Below are the code and all the weights of a small trained network. Each question names an input and a target symbol and asks about switching units off, where a switched-off unit gives its printed mean instead of its output.

import numpy as np


def w(rows, s, z=0):
    codes = np.array(rows[::2]) - 128.0
    scale = np.full(codes.shape[1], s)
    scale[-1] = z or s
    return codes * scale


def norm(h):
    return h / np.sqrt((h * h).mean(-1, keepdims=True) + 1e-5)


def softmax(a):
    e = np.exp(a - a.max(-1, keepdims=True))
    return e / e.sum(-1, keepdims=True)


def log_softmax(a):
    a = a - a.max(-1, keepdims=True)
    return a - np.log(np.exp(a).sum(-1, keepdims=True))


def net(x, mask):
    ids = ['αβγζηθμξστφψω'.index(c) for c in x.split()]
    T = len(ids)
    res = E[ids] + P[:T]
    u = 0
    for l in range(3):
        r = norm(res)
        for j in range(3):
            rows = slice(2 * j, 2 * j + 2)
            q, k, v = (r @ M[l][rows].T for M in (Q, K, V))
            z = softmax(np.where(np.tri(T) > 0, q @ k.T / 2**0.5, -1e9)) @ v
            o = O[l][rows]
            res = res + np.where(mask[u + j], z, o[:, -1]) @ o[:, :-1]
        u += 3
    return log_softmax(norm(res)[-1] @ U[:, :-1].T + U[:, -1])


Q, K, V, O = {}, {}, {}, {}
E = w([
[104,151,108,102,124,123,108,132],'α',
[101,166,104,135,178,143,125,151],'β',
[103,148,106,104,165,148,78,149],'γ',
[89,138,126,90,119,116,69,148],'ζ',
[147,124,120,68,113,106,64,154],'η',
[45,144,122,95,97,108,162,138],'θ',
[93,115,152,124,141,109,89,196],'μ',
[158,137,154,37,189,190,106,145],'ξ',
[140,129,155,91,178,154,124,221],'σ',
[87,45,110,71,145,142,254,152],'τ',
[156,163,157,194,41,148,94,208],'φ',
[126,63,90,140,103,194,98,183],'ψ',
[130,179,152,102,55,197,185,170],'ω',
],0.0086)
P = w([
[172,172,80,194,175,123,181,82],'0',
[88,171,2,33,207,104,118,234],'1',
[96,170,19,36,177,106,121,234],'2',
[131,139,42,50,126,75,98,222],'3',
[134,130,60,39,125,89,110,220],'4',
[128,119,79,37,127,104,87,212],'5',
[92,111,107,19,137,120,97,205],'6',
[98,97,123,38,148,138,88,195],'7',
[91,105,146,39,147,160,84,178],'8',
[90,100,166,63,152,171,79,160],'9',
[79,95,178,70,149,186,87,136],'10',
[65,108,190,95,161,202,103,106],'11',
[70,93,210,89,156,225,84,101],'12',
[48,97,230,86,155,237,83,91],'13',
],0.0057)
Q[0] = w([
[187,111,233,166,99,153,163,30],'0.h1',
[208,171,103,154,123,49,161,105],'0.h1',
[84,158,95,130,144,169,120,154],'0.h2',
[130,73,99,117,95,252,106,166],'0.h2',
[115,68,254,203,136,159,126,47],'0.h3',
[219,64,61,248,134,55,153,40],'0.h3',
],0.0082)
K[0] = w([
[153,167,15,192,185,59,149,71],'0.h1',
[104,131,2,79,131,59,101,213],'0.h1',
[160,141,142,158,116,108,147,78],'0.h2',
[133,176,68,196,135,130,84,42],'0.h2',
[190,182,83,190,206,97,162,35],'0.h3',
[152,222,19,118,202,11,113,178],'0.h3',
],0.0071)
V[0] = w([
[109,61,210,236,164,29,106,145],'0.h1',
[11,80,40,114,192,68,22,158],'0.h1',
[181,152,155,148,157,130,5,104],'0.h2',
[180,156,96,191,92,126,149,58],'0.h2',
[76,146,67,237,11,212,55,205],'0.h3',
[104,253,197,75,91,5,51,79],'0.h3',
],0.006)
O[0] = w([
[109,79,106,249,172,122,145,143,27],'0.h1',
[62,26,84,146,206,135,109,87,254],'0.h1',
[104,230,106,146,174,107,102,177,127],'0.h2',
[86,153,165,150,85,87,152,84,89],'0.h2',
[2,135,98,104,67,203,126,169,218],'0.h3',
[91,197,200,146,222,50,139,143,59],'0.h3',
],0.0073,0.008)
Q[1] = w([
[13,125,15,20,80,178,85,199],'1.h1',
[185,135,211,137,7,148,206,125],'1.h1',
[205,176,192,200,144,74,182,55],'1.h2',
[112,83,158,87,100,202,141,171],'1.h2',
[92,72,132,1,79,175,90,174],'1.h3',
[76,93,49,13,164,201,73,208],'1.h3',
],0.0095)
K[1] = w([
[108,109,187,143,131,243,119,200],'1.h1',
[122,215,41,157,77,136,108,150],'1.h1',
[91,130,141,118,132,38,68,122],'1.h2',
[171,160,68,167,82,154,184,103],'1.h2',
[99,171,151,186,103,109,170,49],'1.h3',
[84,160,137,157,112,94,129,28],'1.h3',
],0.011)
V[1] = w([
[58,167,78,102,107,65,109,66],'1.h1',
[114,106,164,100,90,66,122,2],'1.h1',
[41,51,160,66,112,100,107,134],'1.h2',
[119,129,53,186,112,116,90,71],'1.h2',
[165,121,129,60,100,197,23,185],'1.h3',
[23,130,98,139,105,143,192,104],'1.h3',
],0.0078)
O[1] = w([
[105,182,179,136,77,122,146,57,176],'1.h1',
[115,135,99,122,67,111,74,2,20],'1.h1',
[94,78,119,110,202,181,192,182,246],'1.h2',
[117,147,50,214,51,158,76,83,143],'1.h2',
[77,112,141,120,125,230,116,139,54],'1.h3',
[211,32,140,141,112,74,120,181,254],'1.h3',
],0.0082,0.005)
Q[2] = w([
[55,70,37,92,137,212,53,196],'2.h1',
[185,174,169,128,128,241,95,54],'2.h1',
[61,69,88,69,160,145,147,183],'2.h2',
[171,139,107,212,190,156,90,39],'2.h2',
[104,76,89,161,80,255,189,207],'2.h3',
[139,167,166,203,41,214,71,69],'2.h3',
],0.0087)
K[2] = w([
[250,123,166,220,64,215,161,137],'2.h1',
[182,221,23,162,147,51,122,32],'2.h1',
[164,186,152,207,158,131,98,97],'2.h2',
[43,67,95,72,169,78,152,129],'2.h2',
[78,113,87,229,125,151,147,127],'2.h3',
[104,189,49,129,75,131,1,138],'2.h3',
],0.0078)
V[2] = w([
[33,164,153,129,191,170,80,171],'2.h1',
[143,118,66,59,190,137,90,126],'2.h1',
[51,141,156,142,119,116,83,153],'2.h2',
[31,112,176,1,199,82,173,179],'2.h2',
[206,141,145,142,157,194,79,124],'2.h3',
[179,182,129,224,144,92,104,114],'2.h3',
],0.0085)
O[2] = w([
[96,84,166,72,111,64,18,116,144],'2.h1',
[186,115,120,134,162,158,88,63,196],'2.h1',
[89,133,85,182,95,112,81,168,143],'2.h2',
[140,172,2,87,85,77,144,136,168],'2.h2',
[179,101,123,59,173,116,50,165,86],'2.h3',
[136,126,96,126,144,211,89,205,2],'2.h3',
],0.0087,0.0096)
U = w([
[172,196,196,41,37,129,154,166,136],'α',
[174,160,144,204,90,134,88,118,253],'β',
[123,166,35,113,106,49,117,156,155],'γ',
[95,119,176,162,206,130,100,149,108],'ζ',
[82,43,87,90,60,206,127,133,21],'η',
[207,131,159,52,129,132,16,87,97],'θ',
[173,124,149,120,251,145,99,232,196],'μ',
[52,189,124,142,187,111,73,71,165],'ξ',
[85,123,193,139,99,65,144,12,83],'σ',
[92,213,133,99,184,205,98,114,85],'τ',
[234,50,145,123,112,80,176,86,85],'φ',
[154,192,120,146,184,201,171,114,172],'ψ',
[75,141,210,155,106,86,140,254,69],'ω',
],0.008,0.0034)

Each question gives the input, a string of symbols that net reads in full, and the target symbol t.
The units are the heads (2 rows each of Q, K, V and O). Each row of codes is followed by its name. A weight is (code - 128) times the scale printed after its matrix; where a second scale follows, it is the last column's (O and U).
mask holds one flag per head, layer by layer. A switched-off head (its flag False) gives its mean, the last column of its rows in O, instead of its output. The means were averaged over made-up inputs and are rounded, as every weight is.
A unit's drop is (log p(t) with every unit on - log p(t) with that unit switched off) / (log p(t) with every unit on - log p(t) with every unit switched off).
The circuit of an input: a set's keep is (log p(t) with only the set's units on - log p(t) with every unit switched off) / (log p(t) with every unit on - log p(t) with every unit switched off). Starting from all 9 units, units are removed one at a time, each time the one whose removal leaves the highest keep (on an exact tie, the one counted first), for as long as the keep stays at least 0.8.
units of the circuit, in order: the units of the circuit, biggest drop first
most important unit: the unit with the biggest drop
which heads matter: for each layer, one digit per head in row order, 1 if its drop is at least 0.15 and else 0, layers parted by /
drop when u is switched off: that unit's drop, to one decimal
input α ω ζ ζ γ θ ψ σ β α τ η γ, target σ: which heads matter	111 / 110 / 001
input φ μ μ α β, target ω: most important unit	2.h1
input ψ α ζ, target η: which heads matter	001 / 000 / 000
input α ζ ω β, target α: which heads matter	100 / 000 / 000
input ψ ζ η β μ ζ σ σ ζ ω γ, target α: which heads matter	100 / 000 / 000
input φ β η ζ φ μ ω, target ω: units of the circuit, in order	(2.h2; 2.h1; 0.h2)
input β α θ θ ζ ζ ξ ψ ψ η ξ ω η ψ, target β: units of the circuit, in order	(1.h2; 0.h1; 0.h3; 2.h2)
input θ θ φ ζ ζ ζ ω ζ β α θ β, target φ: which heads matter	010 / 101 / 000
input ζ θ ψ ζ τ ζ ψ τ, target γ: which heads matter	001 / 000 / 010
input ψ ζ β, target η: which heads matter	001 / 000 / 000
input θ α α α, target φ: units of the circuit, in order	(1.h3; 0.h2)
input σ ζ ξ σ ζ α ζ ψ ζ ξ ζ θ, target θ: units of the circuit, in order	(0.h3; 1.h2; 0.h1; 2.h3)
input μ ζ α ζ θ θ, target σ: which heads matter	111 / 111 / 010
input ζ β ζ θ ζ τ ω β γ σ μ, target γ: most important unit	2.h2
input σ α ω η ζ ω ψ ψ μ ω τ ζ α σ, target θ: units of the circuit, in order	(1.h2; 0.h3; 0.h1)
input β ζ ζ ζ ζ σ σ φ, target β: which heads matter	111 / 010 / 000
input β ζ τ α η ζ ζ τ γ, target β: units of the circuit, in order	(1.h2; 0.h1; 0.h3; 2.h1)
input σ ζ ψ ζ ζ ζ ζ ψ ζ, target θ: which heads matter	101 / 111 / 101
input α β ξ τ ω ψ ξ, target α: which heads matter	111 / 000 / 000
input θ α ζ β β σ ξ ζ θ σ σ θ η, target φ: most important unit	0.h2
input σ ψ ζ γ ζ θ ζ η, target θ: which heads matter	011 / 110 / 000
input σ β α ζ ζ ψ ζ ψ ω, target α: drop when 0.h3 is switched off	0.2
input η ψ ω α β ζ β ζ, target ξ: drop when 0.h3 is switched off	0.5
